Here is a tiny trained network, its code and every weight. The questions are about switching its units off for an input and a target symbol, where a switched-off unit gives its printed mean instead of its output.

import numpy as np


def w(rows, s, z=0):
    codes = np.array(rows[::2]) - 128.0
    scale = np.full(codes.shape[1], s)
    scale[-1] = z or s
    return codes * scale


def f(y):
    return y / 2 * (1 + np.tanh(0.7978845608 * (y + 0.044715 * y**3)))


def softmax(a):
    e = np.exp(a - a.max(-1, keepdims=True))
    return e / e.sum(-1, keepdims=True)


def log_softmax(a):
    a = a - a.max(-1, keepdims=True)
    return a - np.log(np.exp(a).sum(-1, keepdims=True))


def net(x, mask):
    ids = ['ΔΘΞΩβεζηλπτφ'.index(c) for c in x.split()]
    T = len(ids)
    res = E[ids] + P[:T]
    r = res
    for j in range(3):
        rows = slice(3 * j, 3 * j + 3)
        q, k, v = (r @ M[0][rows].T for M in (Q, K, V))
        z = softmax(np.where(np.tri(T) > 0, q @ k.T / 3**0.5, -1e9)) @ v
        o = O[0][rows]
        res = res + np.where(mask[j], z, o[:, -1]) @ o[:, :-1]
    y = f(res @ A[0][:, :-1].T + A[0][:, -1])
    res = res + np.where(mask[3:15], y, B[0][:, -1]) @ B[0][:, :-1]
    return log_softmax(res[-1] @ U[:, :-1].T + U[:, -1])


Q, K, V, O, A, B = {}, {}, {}, {}, {}, {}
E = w([
[163,184,130,86,91,73],'Δ',
[110,185,107,88,98,99],'Θ',
[160,183,146,134,103,95],'Ξ',
[213,168,32,87,121,85],'Ω',
[209,221,43,126,110,153],'β',
[139,138,116,109,84,96],'ε',
[213,164,47,131,171,72],'ζ',
[165,144,153,171,122,79],'η',
[251,189,80,161,123,131],'λ',
[120,153,117,125,83,160],'π',
[101,152,105,73,66,190],'τ',
[68,94,128,85,98,112],'φ',
],0.011)
P = w([
[74,222,101,140,77,29],'0',
[137,143,179,34,194,135],'1',
[133,75,103,153,67,84],'2',
[49,173,65,154,222,134],'3',
[165,94,155,49,206,162],'4',
[163,17,74,181,60,106],'5',
[58,125,26,196,229,162],'6',
[187,111,135,46,215,164],'7',
[191,4,52,191,40,104],'8',
],0.011)
Q[0] = w([
[158,141,149,73,153,115],'H0',
[141,191,213,171,88,220],'H0',
[198,112,162,71,165,130],'H0',
[124,134,126,117,142,135],'H1',
[128,122,116,160,136,130],'H1',
[156,130,138,97,156,130],'H1',
[197,44,253,22,190,179],'H2',
[194,134,184,64,131,197],'H2',
[206,104,156,121,26,66],'H2',
],0.031)
K[0] = w([
[116,159,113,125,145,58],'H0',
[90,178,174,109,164,149],'H0',
[136,214,139,105,109,99],'H0',
[110,129,125,142,137,136],'H1',
[132,120,141,130,148,156],'H1',
[114,182,131,142,94,108],'H1',
[59,241,204,109,77,5],'H2',
[73,197,147,100,54,88],'H2',
[225,218,19,110,125,75],'H2',
],0.028)
V[0] = w([
[74,124,75,171,187,147],'H0',
[108,108,142,119,150,154],'H0',
[169,141,161,77,182,146],'H0',
[167,75,125,131,59,137],'H1',
[83,92,50,216,133,135],'H1',
[191,61,103,134,28,105],'H1',
[87,126,216,169,106,162],'H2',
[180,218,141,170,59,254],'H2',
[54,110,45,18,53,191],'H2',
],0.021)
O[0] = w([
[95,146,156,171,130,117,54],'H0',
[149,124,156,152,110,99,24],'H0',
[117,89,171,127,101,143,16],'H0',
[206,58,126,137,183,112,84],'H1',
[75,134,186,159,173,91,67],'H1',
[161,100,118,110,157,169,127],'H1',
[141,131,46,145,169,144,7],'H2',
[52,107,93,153,99,250,168],'H2',
[37,18,101,81,138,77,71],'H2',
],0.016,0.014)
A[0] = w([
[147,132,131,132,52,128,67],'N0',
[98,93,119,148,173,102,54],'N1',
[171,119,168,156,96,86,67],'N2',
[158,126,206,104,201,182,67],'N3',
[126,89,105,140,70,63,1],'N4',
[112,169,81,161,145,84,113],'N5',
[147,100,195,57,166,161,127],'N6',
[138,123,164,138,103,166,130],'N7',
[100,147,186,86,253,148,104],'N8',
[154,127,146,78,186,167,14],'N9',
[137,166,186,144,171,90,122],'N10',
[149,104,99,91,88,72,130],'N11',
],0.015,0.011)
B[0] = w([
[126,84,85,170,158,92,255],'N0',
[214,163,187,151,45,155,156],'N1',
[60,149,19,98,188,117,161],'N2',
[66,136,47,137,45,145,166],'N3',
[189,126,42,71,205,224,162],'N4',
[98,61,66,72,122,106,188],'N5',
[165,72,123,159,164,209,175],'N6',
[149,117,182,102,174,93,235],'N7',
[131,151,28,77,138,50,160],'N8',
[91,118,252,214,161,74,165],'N9',
[176,86,209,183,139,147,188],'N10',
[68,158,228,138,84,103,222],'N11',
],0.018,0.014)
U = w([
[145,140,214,129,103,161,140],'Δ',
[124,144,171,111,98,136,118],'Θ',
[171,254,172,109,142,183,191],'Ξ',
[118,60,153,149,70,146,127],'Ω',
[127,132,162,85,157,181,12],'β',
[124,141,176,137,143,121,163],'ε',
[201,114,154,132,121,165,252],'ζ',
[154,158,168,170,31,118,174],'η',
[97,147,153,172,93,192,146],'λ',
[149,168,104,108,96,149,19],'π',
[165,137,166,114,68,185,64],'τ',
[169,149,179,82,110,146,39],'φ',
],0.0069,0.0034)

Each question gives the input, a string of symbols that net reads in full, and the target symbol t.
The units are the heads (3 rows each of Q, K, V and O) and the neurons (one row each of A and B). Each row of codes is followed by its name. A weight is (code - 128) times the scale printed after its matrix; where a second scale follows, it is the last column's (O, A, B and U).
mask holds one flag per unit, heads first, then neurons. A switched-off unit (its flag False) gives its mean, the last column of its rows in O or B, instead of its output. The means were averaged over made-up inputs and are rounded, as every weight is.
A unit's drop is (log p(t) with every unit on - log p(t) with that unit switched off) / (log p(t) with every unit on - log p(t) with every unit switched off).
The circuit of an input: a set's keep is (log p(t) with only the set's units on - log p(t) with every unit switched off) / (log p(t) with every unit on - log p(t) with every unit switched off). Starting from the 12 units with the biggest drops (on a tie, the unit counted first), units are removed one at a time, each time the one whose removal leaves the highest keep (on an exact tie, the one counted first), for as long as the keep stays at least 0.8.
units of the circuit, in order: the units of the circuit, biggest drop first
unit that matters most: the unit with the biggest drop
top k neurons: the k neurons with the biggest drops, biggest first
which heads matter: for each layer, one digit per head in row order, 1 if its drop is at least 0.15 and else 0, layers parted by /
input Ξ λ β Ξ η η Ξ η, target Ξ: units of the circuit, in order : [N0 H2]
input λ ε λ λ Ξ λ Ξ λ, target λ: unit that matters most : N3
input Ξ ε π λ, target Ω: which heads matter : 001
input λ β Ξ Ξ Ω, target λ: units of the circuit, in order : [N3 H2 H1]
input η Θ π ζ Ξ η λ β, target η: units of the circuit, in order : [H2 N3 N9 N4]
input τ Ξ λ Δ Δ Ξ Δ, target π: which heads matter : 001
input Ξ Ξ λ λ β, target Ξ: which heads matter : 001
input Ξ ε Ω Ξ Δ τ, target β: units of the circuit, in order : [H2 N4 N2]
input Ξ ζ Ξ Ω ε λ Ξ λ Ξ, target ζ: top 2 neurons : [N0 N11]
input η λ ζ Ξ λ Ξ Ξ Ξ Δ, target ζ: units of the circuit, in order : [H2 N11 H1]
input Ξ λ η Ξ φ η Ξ, target φ: top 2 neurons : [N4 N11]
input Ξ ζ τ, target ε: units of the circuit, in order : [N2 H2 N0 N11]
input Ξ β τ τ β Θ Ξ, target λ: which heads matter : 011
input Ξ Δ Ξ τ Ξ, target Ξ: units of the circuit, in order : [H2 N0]
input Ξ λ Ξ Ξ λ, target Ξ: units of the circuit, in order : [N0 H2]
input τ Ξ λ λ η Ξ λ, target Ξ: units of the circuit, in order : [H2 N5]
input Ξ Ξ Ξ Ξ, target π: top 2 neurons : [N5 N11]
input Ξ Ξ Ξ Δ Ξ β ε, target Θ: top 2 neurons : [N11 N0]
input λ Ξ Ξ Ξ λ Θ Ξ Ξ, target λ: top 3 neurons : [N3 N9 N6]
input λ Ξ Ξ Ξ λ ζ Θ Ξ Δ, target ε: units of the circuit, in order : [N2 H2 N11]
input Ω Ξ Ξ Ξ ζ Ξ, target ε: top 3 neurons : [N2 N0 N11]
input Ξ ε β Ξ Δ, target Ξ: units of the circuit, in order : [H2 N0]
input Ξ λ Ξ Ξ λ τ Ξ λ η, target ζ: units of the circuit, in order : [H2 H1 N11 N7]
